Every row comes from one small tree of marks. The marks that hang from a mark follow it in brackets, in the order of their numbers. Every link used is in the known rows. Which tree was each row made from?
Known rows
z690{z368{z280 z947{z304{z106}}}}: [ 40  14  10  -8  -4   4   0 -19   9  16  -2  20 -16  11  -2   2 -19 -13
   1]
z280{z368{z304 z947}}: [  1 -22  19 -21 -16   8   8   4   1  23   9   4  -3  11  14   2 -21  33
 -11]
z280{z368{z304{z947}}}: [ -4 -23   8 -17 -13   8   7  -4 -11  11   6   5  16   6   0   1 -14   5
 -10]
z304{z106{z280} z368{z947}}: [-36 -17   9 -23  31   9   8 -14   8   7   0   5  19   6  20   6  -7 -10
  13]
z304{z947}: [-20 -10   3 -13 -21  10   9 -10  -7   8  -8  17  14   6   0  -4  -4 -16
  -1]
z304{z690 z947}: [-25  -2  -5 -14  -9   4   6  -4  -5  -4 -13  27  18   5  -4  -2   1 -24
   4]
z280{z368{z947{z304 z690}}}: [ 21  -4  12  -7 -25  14   1   4 -30  16  21   8   6  15   2 -11 -16  34
   1]
z690{z368}: [-17  -7   1  -2 -18   6  -2   0   6  17  -3   1   8  11  13  -4 -17  10
 -23]
z368{z304}: [ -6 -19  10 -16 -12   5   8  -3  -5  21   5   8   7   8  18   4 -10  10
  -6]
z368{z280}: [  0  -7   5 -15 -17   8   6  -9  13  16  -7   7  -7   8  -2  -1   5  10
 -10]
z690{z368{z280} z947}: [ -8   0   7  -2   2   8  -6   7  29  21  -9   4 -12   8  -8  -5 -17  15
 -11]
z106{z280{z368}}: [-41 -30   8 -17 -11  15   2   2   1   8  13 -17  18  11   7  -3  -7  29
 -27]
z947{z304{z106 z368}}: [ 17  -6   3 -10   4   3  11 -27 -12   7   9  16  24   5  16   0  -9 -23
  14]
z368{z280 z304{z690} z947}: [  8  -2  12 -25  16  -2   3   3  16  14 -11  27 -14   8   2  11   3   8
   9]
z304{z106{z280{z368}}}: [-28 -27   2 -19 -14  16   8 -10  -2   4  15 -13  17   9   7  -3 -16   9
 -20]
z106{z280{z368{z947{z304 z690}}}}: [-12 -13  16 -12   0  17  -5   7 -29   9  27  -5  15  16   4  -6 -11  34
  -1]
z690{z947}: [-25 -13  10  -9 -19  13   8   5   8  19   0  11   1   6   5  -9 -17  11
   0]
z368{z280 z947}: [  2  -3  14 -20 -13   9   8  -6  18  20 -11  16 -19  10  -1   1   2  14
  -1]

Write each row's tree
[ 21  -3   8 -11  16  -1   3 -19   6  12   2  11  11   6   3   4  10  -2
   8]
z947{z304{z368{z280}}}
[ 26  10  16  -6  -1   2  -4  -7  12  20  -3  16 -16  13  -2   3 -11   7
  -5]
z690{z368{z280 z947{z304}}}
[ 16  -4  13 -18   9  10   0   5  -7  25   0  13 -11  10   1   3  -2  27
  12]
z368{z280 z304 z947{z690}}
[ -6  -7   0 -16  22   3   4 -18  14   6 -16  13  16   2  -9   4  12 -16
  10]
z304{z368{z280} z947}
[  3   5 -12 -19  30  -1   7 -24  12 -11 -21  28  19   0 -12   5  10 -44
  23]
z304{z106 z368{z280} z690 z947}
[ 21   2   7 -26  12   1   9  -9  12  10 -10  31 -15   6   1  11  -6 -13
  15]
z368{z280 z304{z106 z690} z947}
[ 25   2   1  -5  21   4  -4 -11 -15  12   8   9  18   8  -1  -3  11  10
  18]
z947{z304{z368{z280}} z690}
[ 17   9   7 -15 -12   3  11 -13 -11   1   2  38   0   9   8  -1 -13 -25
  18]
z368{z947{z304{z106 z690}}}
[  1   8  -7  -1   5  10 -11  -1  -6   9 -11   7   9   9 -17  -6  -4   0
  -2]
z304{z947{z690{z368{z280}}}}
[ 12  -3  16 -14  15   1  -5   2  22  27  -9  10 -18  11   5  10 -14  17
  -8]
z690{z368{z280 z304 z947}}
[-34 -20  10  -9  31  10  -4   5   9  16   9  -4  10   7  13   4 -35  -6
  -3]
z690{z368{z304{z106{z280}}} z947}
[-35 -34  11 -22  13  11   2  -1  -9   5  12  -7  26   7   1   6 -10   6
 -12]
z106{z280{z368{z304{z947}}}}
[-24   5  -8  -5   1   1  -5   2   3  -3 -16  21  19   8  -2  -1 -10 -21
  -8]
z304{z690{z368} z947}
[-24 -18   0 -17  25  16   1  -8 -34   3  10   6  30   6   3   2 -12 -23
  17]
z368{z304{z106{z280} z947{z690}}}
[  6   3   7 -14  -7  14   1   2  -3  20  -5  13 -12  11  -4  -5   2  25
   9]
z368{z280 z947{z690}}
[ 12   6   0   8 -11   8 -10   2 -28  15  14   5  17  14  10 -10 -17  13
  -6]
z947{z304 z690{z368}}
[  7 -12  13 -22  -8   8  15 -12  -4  21   2  20  -5   7  18   5 -22  -8
   9]
z368{z304{z106} z947}
[ 12  -6   7 -16  -5  14   8  -4 -25  20   7  17   2   9  15  -1 -21   4
  19]
z368{z304{z106} z947{z690}}
[ 31   9  -5 -14  25  -5   5 -25   5  -4  -3  26  14   4  -1   5   7 -29
  20]
z947{z304{z106 z368{z280} z690}}
[-13 -18   8 -14  -1   4   2  18   6  10   7  10   8   6   3  -2 -22  25
  -3]
z280{z368{z304{z690{z947}}}}
[ -1 -14   2  -9  -8  19  -1  -8 -37   1  32  -9  26  12   3  -9 -16  11
  -3]
z947{z304{z106{z280{z368}}} z690}
[-45 -29  12 -18  25   7  -3  21   7   4  13  -3  16   7   3   3 -17  26
  -6]
z106{z280{z368{z304{z690{z947}}}}}
[ 34  17  -6  -5   3  -3  -4 -16   6  -1  -3  23  -1   9  -5   2 -10 -24
  -2]
z947{z304{z106 z690{z368{z280}}}}
[ 43  12   7 -12  -8  13   5 -16 -20  14   7  24 -11  11  -7  -5  -7  -4
  23]
z368{z280 z947{z304{z106} z690}}
